Below are the code and all the weights of a small trained network. Each question names an input and a target symbol and asks about switching units off, where a switched-off unit gives its printed mean instead of its output.

import numpy as np


def w(rows, s, z=0):
    codes = np.array(rows[::2]) - 128.0
    scale = np.full(codes.shape[1], s)
    scale[-1] = z or s
    return codes * scale


def f(y):
    return y / 2 * (1 + np.tanh(0.7978845608 * (y + 0.044715 * y**3)))


def softmax(a):
    e = np.exp(a - a.max(-1, keepdims=True))
    return e / e.sum(-1, keepdims=True)


def log_softmax(a):
    a = a - a.max(-1, keepdims=True)
    return a - np.log(np.exp(a).sum(-1, keepdims=True))


def net(x, mask):
    ids = ['ΦΨαβηθλμξστω'.index(c) for c in x.split()]
    T = len(ids)
    res = E[ids] + P[:T]
    q, k, v = (res @ M[0].T for M in (Q, K, V))
    z = softmax(np.where(np.tri(T) > 0, q @ k.T / 4**0.5, -1e9)) @ v
    res = res + np.where(mask[0], z, O[0][:, -1]) @ O[0][:, :-1]
    y = f(res @ A[0][:, :-1].T + A[0][:, -1])
    res = res + np.where(mask[1:13], y, B[0][:, -1]) @ B[0][:, :-1]
    return log_softmax(res[-1] @ U[:, :-1].T + U[:, -1])


Q, K, V, O, A, B = {}, {}, {}, {}, {}, {}
E = w([
[77,53,105,227,170],'Φ',
[81,99,121,253,130],'Ψ',
[146,80,107,227,161],'α',
[135,129,103,242,125],'β',
[110,148,93,78,125],'η',
[84,178,136,117,117],'θ',
[130,47,91,196,187],'λ',
[201,128,163,111,188],'μ',
[85,126,123,79,113],'ξ',
[93,127,47,60,152],'σ',
[201,109,131,95,203],'τ',
[101,119,153,83,95],'ω',
],0.018)
P = w([
[132,255,211,149,232],'0',
[161,97,129,71,145],'1',
[126,70,88,93,152],'2',
[124,96,82,114,130],'3',
[127,105,96,147,113],'4',
[130,137,91,156,100],'5',
[132,162,86,173,103],'6',
[132,169,74,175,93],'7',
[133,151,87,188,86],'8',
[126,166,82,197,93],'9',
],0.0069)
Q[0] = w([
[143,86,69,254,229],'h0',
[147,177,159,20,228],'h0',
[225,142,244,31,111],'h0',
[116,68,101,201,55],'h0',
],0.0084)
K[0] = w([
[125,166,173,150,248],'h0',
[173,130,102,120,110],'h0',
[180,57,125,150,83],'h0',
[91,126,134,138,145],'h0',
],0.016)
V[0] = w([
[2,159,186,161,82],'h0',
[216,89,145,232,149],'h0',
[84,5,82,98,186],'h0',
[224,192,135,116,79],'h0',
],0.0096)
O[0] = w([
[4,54,197,92,107,201],'h0',
[188,169,192,129,92,145],'h0',
[50,219,143,162,216,124],'h0',
[231,80,62,116,54,5],'h0',
],0.012,0.0028)
A[0] = w([
[103,106,102,125,123,116],'n0',
[127,88,119,101,81,175],'n1',
[211,106,151,162,130,138],'n2',
[96,158,158,112,172,85],'n3',
[156,184,124,80,113,237],'n4',
[146,149,150,8,134,171],'n5',
[71,149,163,116,81,142],'n6',
[116,211,119,115,165,159],'n7',
[135,114,82,145,78,2],'n8',
[156,164,95,129,165,49],'n9',
[102,173,60,90,100,158],'n10',
[130,154,148,189,165,160],'n11',
],0.014,0.0046)
B[0] = w([
[113,130,147,165,118,184],'n0',
[190,187,157,128,121,189],'n1',
[57,171,122,113,107,216],'n2',
[201,105,109,125,64,218],'n3',
[76,13,137,92,161,173],'n4',
[251,89,60,122,193,155],'n5',
[100,108,102,86,162,223],'n6',
[179,78,153,117,123,251],'n7',
[168,64,103,74,127,149],'n8',
[65,135,161,151,82,188],'n9',
[120,145,184,100,146,186],'n10',
[135,148,85,97,145,233],'n11',
],0.011)
U = w([
[179,119,91,1,187,193],'Φ',
[72,132,215,94,114,195],'Ψ',
[89,242,172,145,122,220],'α',
[160,173,221,145,16,140],'β',
[187,80,66,188,115,87],'η',
[195,37,159,140,53,2],'θ',
[247,183,128,181,141,161],'λ',
[191,137,55,82,44,29],'μ',
[113,100,141,212,128,94],'ξ',
[147,145,48,187,191,71],'σ',
[119,180,42,117,86,73],'τ',
[160,100,142,193,103,113],'ω',
],0.0062,0.0054)

Each question gives the input, a string of symbols that net reads in full, and the target symbol t.
The units are the heads (4 rows each of Q, K, V and O) and the neurons (one row each of A and B). Each row of codes is followed by its name. A weight is (code - 128) times the scale printed after its matrix; where a second scale follows, it is the last column's (O, A, B and U).
mask holds one flag per unit, heads first, then neurons. A switched-off unit (its flag False) gives its mean, the last column of its rows in O or B, instead of its output. The means were averaged over made-up inputs and are rounded, as every weight is.
A unit's drop is (log p(t) with every unit on - log p(t) with that unit switched off) / (log p(t) with every unit on - log p(t) with every unit switched off).
The circuit of an input: a set's keep is (log p(t) with only the set's units on - log p(t) with every unit switched off) / (log p(t) with every unit on - log p(t) with every unit switched off). Starting from the 12 units with the biggest drops (on a tie, the unit counted first), units are removed one at a time, each time the one whose removal leaves the highest keep (on an exact tie, the one counted first), for as long as the keep stays at least 0.8.
circuit, biggest first: the units of the circuit, biggest drop first
top k neurons: the k neurons with the biggest drops, biggest first
drop of u: that unit's drop, to one decimal
input λ θ β λ, target λ: circuit, biggest first -> (h0 n3)
input σ λ θ λ, target σ: circuit, biggest first -> (h0 n7)
input Ψ ξ η Ψ Ψ σ α, target Ψ: circuit, biggest first -> (h0)
input μ σ σ β Ψ σ μ α, target μ: circuit, biggest first -> (h0 n2)
input β λ Φ Φ, target β: circuit, biggest first -> (h0 n1 n2)
input τ θ τ θ λ, target τ: circuit, biggest first -> (h0 n2 n7)
input α Φ Ψ Ψ μ θ ξ ξ Φ Ψ, target α: circuit, biggest first -> (h0 n3 n2 n7)
input τ Φ Ψ, target τ: circuit, biggest first -> (h0 n2 n7)
input λ η μ Ψ θ β, target λ: circuit, biggest first -> (h0 n7)
input μ ξ β ξ η α τ τ μ β, target μ: top 2 neurons -> (n8 n2)
input β λ Φ σ Φ τ σ η α θ, target Φ: circuit, biggest first -> (n9 n6)
input Φ Ψ θ Φ, target Φ: top 4 neurons -> (n11 n6 n3 n9)
input Ψ θ β, target Ψ: top 2 neurons -> (n6 n5)
input Ψ η θ Φ μ λ λ, target Ψ: top neuron -> (n5)
input Φ Φ ω σ μ λ, target Φ: top 2 neurons -> (n11 n6)
input Φ ω μ α, target Φ: top 3 neurons -> (n11 n6 n9)
input Ψ λ λ θ, target Φ: drop of n0 -> 0.1
input α τ θ θ η θ θ β, target α: drop of n6 -> 0.0
input θ β Φ, target θ: drop of n8 -> 0.2
input θ Φ τ Ψ ξ η β, target θ: circuit, biggest first -> (h0)
